Here is a tiny trained network, its code and every weight. The questions are about switching its units off for an input and a target symbol, where a switched-off unit gives its printed mean instead of its output.

import numpy as np


def w(rows, s, z=0):
    codes = np.array(rows[::2]) - 128.0
    scale = np.full(codes.shape[1], s)
    scale[-1] = z or s
    return codes * scale


def norm(h):
    return h / np.sqrt((h * h).mean(-1, keepdims=True) + 1e-5)


def f(y):
    return np.maximum(y, 0)


def softmax(a):
    e = np.exp(a - a.max(-1, keepdims=True))
    return e / e.sum(-1, keepdims=True)


def log_softmax(a):
    a = a - a.max(-1, keepdims=True)
    return a - np.log(np.exp(a).sum(-1, keepdims=True))


def net(x, mask):
    ids = ['βγδεζηθλμξπστφψω'.index(c) for c in x.split()]
    T = len(ids)
    res = E[ids] + P[:T]
    r = norm(res)
    for j in range(2):
        rows = slice(2 * j, 2 * j + 2)
        q, k, v = (r @ M[0][rows].T for M in (Q, K, V))
        z = softmax(np.where(np.tri(T) > 0, q @ k.T / 2**0.5, -1e9)) @ v
        o = O[0][rows]
        res = res + np.where(mask[j], z, o[:, -1]) @ o[:, :-1]
    y = f(norm(res) @ A[0][:, :-1].T + A[0][:, -1])
    res = res + np.where(mask[2:10], y, B[0][:, -1]) @ B[0][:, :-1]
    return log_softmax(norm(res)[-1] @ U[:, :-1].T + U[:, -1])


Q, K, V, O, A, B = {}, {}, {}, {}, {}, {}
E = w([
[106,130,92,116,121],'β',
[114,130,83,115,119],'γ',
[127,170,168,159,119],'δ',
[158,83,140,184,102],'ε',
[218,94,56,96,66],'ζ',
[223,133,204,123,130],'η',
[71,135,139,74,46],'θ',
[118,113,180,154,127],'λ',
[110,130,91,119,119],'μ',
[130,104,169,53,44],'ξ',
[227,86,116,176,191],'π',
[111,90,152,130,152],'σ',
[122,139,4,61,106],'τ',
[108,129,90,113,119],'φ',
[133,159,146,59,142],'ψ',
[99,85,220,86,101],'ω',
],0.025)
P = w([
[150,119,212,115,46],'0',
[125,116,171,128,77],'1',
[111,116,159,135,87],'2',
[104,116,143,144,103],'3',
[94,114,125,151,118],'4',
[97,119,111,164,127],'5',
[90,116,109,172,139],'6',
[86,116,100,179,151],'7',
[84,108,78,191,159],'8',
[95,111,67,206,179],'9',
[76,111,34,220,177],'10',
[82,105,31,243,203],'11',
[82,99,24,255,222],'12',
[88,98,19,249,201],'13',
],0.0052)
Q[0] = w([
[160,49,157,138,100],'H1',
[158,249,201,178,97],'H1',
[229,109,233,63,86],'H2',
[165,207,189,84,59],'H2',
],0.012)
K[0] = w([
[103,32,110,151,64],'H1',
[146,171,175,150,49],'H1',
[172,128,126,5,87],'H2',
[145,135,189,46,50],'H2',
],0.016)
V[0] = w([
[137,45,85,146,91],'H1',
[128,47,101,88,143],'H1',
[151,91,76,98,131],'H2',
[41,3,141,75,209],'H2',
],0.0073)
O[0] = w([
[182,84,222,254,114,249],'H1',
[167,20,179,88,121,218],'H1',
[209,46,75,54,60,132],'H2',
[116,4,250,69,107,214],'H2',
],0.006,0.0019)
A[0] = w([
[210,95,123,94,76,38],'N1',
[149,113,204,106,118,211],'N2',
[170,154,115,106,111,171],'N3',
[178,136,49,124,101,189],'N4',
[147,185,129,180,157,194],'N5',
[88,123,180,235,208,137],'N6',
[64,185,190,56,123,180],'N7',
[200,144,86,12,170,253],'N8',
],0.011,0.0043)
B[0] = w([
[133,205,226,138,84,200],'N1',
[34,173,134,134,174,253],'N2',
[32,69,135,54,140,176],'N3',
[163,90,97,187,177,239],'N4',
[86,177,255,138,173,193],'N5',
[101,153,87,110,55,227],'N6',
[149,91,16,206,145,235],'N7',
[139,180,78,36,191,247],'N8',
],0.0086,0.0055)
U = w([
[160,116,147,134,130,85],'β',
[147,92,128,153,131,177],'γ',
[154,80,125,146,138,156],'δ',
[210,101,190,223,40,142],'ε',
[254,137,133,103,54,253],'ζ',
[173,172,221,92,182,191],'η',
[83,122,51,140,17,59],'θ',
[133,81,92,202,170,84],'λ',
[156,69,104,161,156,122],'μ',
[142,142,180,52,47,187],'ξ',
[215,92,194,175,227,140],'π',
[146,121,164,117,115,136],'σ',
[109,144,78,32,223,173],'τ',
[143,126,147,140,125,101],'φ',
[102,245,126,221,154,136],'ψ',
[61,5,210,115,230,99],'ω',
],0.0088,0.0045)

Each question gives the input, a string of symbols that net reads in full, and the target symbol t.
The units are the heads (2 rows each of Q, K, V and O) and the neurons (one row each of A and B). Each row of codes is followed by its name. A weight is (code - 128) times the scale printed after its matrix; where a second scale follows, it is the last column's (O, A, B and U).
mask holds one flag per unit, heads first, then neurons. A switched-off unit (its flag False) gives its mean, the last column of its rows in O or B, instead of its output. The means were averaged over made-up inputs and are rounded, as every weight is.
A unit's drop is (log p(t) with every unit on - log p(t) with that unit switched off) / (log p(t) with every unit on - log p(t) with every unit switched off).
The circuit of an input: a set's keep is (log p(t) with only the set's units on - log p(t) with every unit switched off) / (log p(t) with every unit on - log p(t) with every unit switched off). Starting from all 10 units, units are removed one at a time, each time the one whose removal leaves the highest keep (on an exact tie, the one counted first), for as long as the keep stays at least 0.8.
units of the circuit, in order: the units of the circuit, biggest drop first
unit that matters most: the unit with the biggest drop
k most important neurons: the k neurons with the biggest drops, biggest first
heads that matter: for each layer, one digit per head in row order, 1 if its drop is at least 0.15 and else 0, layers parted by /
drop when u is switched off: that unit's drop, to one decimal
input μ ζ ε μ μ λ ζ λ ω γ, target θ: 2 most important neurons : (N6; N2)
input γ δ ε φ γ λ μ φ θ ε λ φ μ, target θ: units of the circuit, in order : (N6; H2; N2; H1)
input ξ θ ω θ σ μ γ λ φ, target θ: 2 most important neurons : (N6; N5)
input τ δ β, target ψ: units of the circuit, in order : (H2)
input γ η μ θ ζ ε ε ε ξ φ μ λ β, target θ: heads that matter : 01
input μ ω φ, target ξ: 4 most important neurons : (N7; N1; N5; N3)
input γ μ γ, target ζ: 2 most important neurons : (N2; N1)
input ψ γ σ μ γ τ μ σ γ δ γ, target ψ: units of the circuit, in order : (H2; N5)
input μ λ τ γ τ θ δ ω ζ γ θ μ γ ε, target ε: 2 most important neurons : (N7; N6)
input τ δ ξ ξ ω γ μ η λ φ, target θ: units of the circuit, in order : (H2; N6; N2; H1)
input ξ γ ω β θ δ σ φ, target ω: heads that matter : 11
input γ θ η λ, target ψ: units of the circuit, in order : (H2; N6)
input δ β δ τ β, target ψ: heads that matter : 01
input ψ θ ψ π λ φ δ μ μ, target ψ: units of the circuit, in order : (H2; N5)
input δ ω ω φ σ ε η ζ π σ φ, target ω: heads that matter : 01
input γ γ μ, target ε: unit that matters most : H1
input ζ σ γ β μ, target ω: 2 most important neurons : (N6; N2)
input ε σ δ τ φ, target ψ: 3 most important neurons : (N5; N7; N3)
input ε γ γ γ ζ σ γ, target ω: drop when H2 is switched off : 0.8
input λ λ λ, target ψ: drop when N2 is switched off : 0.1
input γ δ γ σ β, target ω: drop when H1 is switched off : 0.1
input μ θ δ μ, target ψ: drop when N5 is switched off : 0.2
